Read these off the matrix that follows. Rows and columns are numbered from 1.
1) The entry directly above the centre entry?
2) The entry directly above the largest entry?
3) The entry in row 1 and column 1?
4) The top entry of the column that holds the smallest entry?
5) The entry directly below 95?
6) The entry in the bottom-right corner?
7) The entry directly above 97?
8) The bottom-left entry?
81	88	93	78	83	138	113	124	125	90	100	109	102
108	100	98	86	79	72	122	139	138	133	97	92	113
59	109	83	134	127	116	114	121	91	68	124	116	56
85	140	84	126	108	108	84	104	93	72	114	118	82
93	82	78	75	126	71	134	111	85	91	60	119	92
65	65	115	81	92	88	90	101	116	106	102	83	115
115	85	82	75	77	112	93	89	127	95	104	91	125
101	108	82	114	120	85	79	70	75	94	106	102	96
121	90	85	93	102	110	119	104	96	121	102	116	125
1) 84
2) 109
3) 81
4) 102
5) 94
6) 125
7) 100
8) 121

Questions about the table below. Counting starts at 1.
1) The entry at row 3, column 1?
2) The entry in the bottom-left corner?
3) The entry at row 1, column 2?
4) The entry just left of the largest entry?
5) The entry directly above the largest entry?
6) The entry in the bottom-right corner?
7) The entry in the top-left corner?
8) The bottom entry of the column that holds the largest entry?
[[ 91 139  56 108  77  78 115 104 122 129  54  65  83 139 106]
 [ 85 146  56 102  52  85 129 115 153 150  67  70  62 137 101]
 [ 90 140  55 108  75  78 117 105 126 131  54  66  79 138 105]
 [ 85 145  55 102  52  84 129 115 152 149  67  69  62 137 101]]
1) 90
2) 85
3) 139
4) 115
5) 122
6) 101
7) 91
8) 152

B = array([ 72, 106,  66, 145, 128,  61, 115,  83,  93, 118])
The entry just left of 145: 66
The largest entry: 145
Which number is the second entry from the left? 106
Which number is the 3rd smallest entry? 72
The entry just left of the smallest entry -> 128

73	91	149	95	79	92	124	102	114	112	98	79	108	107
Give the entry just left of 112.
Answer: 114
Give the entry just right of the largest entry.
Answer: 95
The entry just left of 149: 91

Questions about the array below.
1) Read off the bottom-right entry.
2) Read off the smallest entry in the first column.
3) Read off the entry directly above the smallest entry.
4) Read off the fifth entry in reading order.
5) Read off the first entry in reading order.
6) Read off the top-right entry.
7) Read off the 4th entry in reading order.
8) Read off the smallest entry in the first row.
101	85	112	110	108	88
93	109	122	87	105	103
114	109	125	83	99	90
107	94	80	104	90	106
95	92	84	110	101	94
108	89	107	79	99	113
87	87	115	92	80	84
98	115	108	108	95	103
93	106	101	81	91	119
96	101	109	83	113	116
102	88	108	96	89	95
103	121	93	104	92	91
85	105	129	135	96	102
96	96	65	100	99	115
107	118	52	81	98	96
1) 96
2) 85
3) 65
4) 108
5) 101
6) 88
7) 110
8) 85

W =
[[ 93  61 114  91 116  42]
 [145 107 111 102 112  86]]
Counting starts at 1.
The entry in the bottom-left corner: 145
The smallest entry? 42
The bottom-right entry? 86
The entry at row 1, column 3? 114
The entry at row 1, column 1 -> 93

94	98	100	105	112	96	115	118	99	94	96	98	72
104	102	105	95	94	106	107	83	122	102	100	103	99
118	124	131	113	118	125	50	51	73	122	128	127	105
77	69	59	125	132	57	97	149	115	67	60	67	114
109	90	81	118	119	82	108	110	73	90	81	84	99
92	141	140	119	139	117	54	67	106	124	131	125	55
Indices start at 1.
The entry just right of 132: 57
The entry at row 2, column 2 -> 102
The bottom-right entry is 55
Read off the top entry of the column that holds the smallest entry.
A: 115
Read off the bottom entry of the column that holds the smallest entry.
A: 54
The entry in row 1 and column 1: 94
The entry in row 1 and column 2: 98
The entry in row 3 and column 3 is 131
Read off the entry in the top-right corner.
A: 72
The entry just right of the smallest entry -> 51
The entry in row 3 and column 1: 118
The entry just right of the largest entry is 115
Read off the entry directly below 69.
A: 90
The entry at row 2, column 1 -> 104
The entry in the bottom-left corner is 92
Read off the entry at row 1, column 3.
A: 100
Read off the entry just left of 139.
A: 119
The entry just left of the largest entry -> 97
Read off the entry just left of the smallest entry.
A: 125

A = 86	58	94	131	80
The 4th entry -> 131
The second entry is 58
Read off the fifth entry.
A: 80
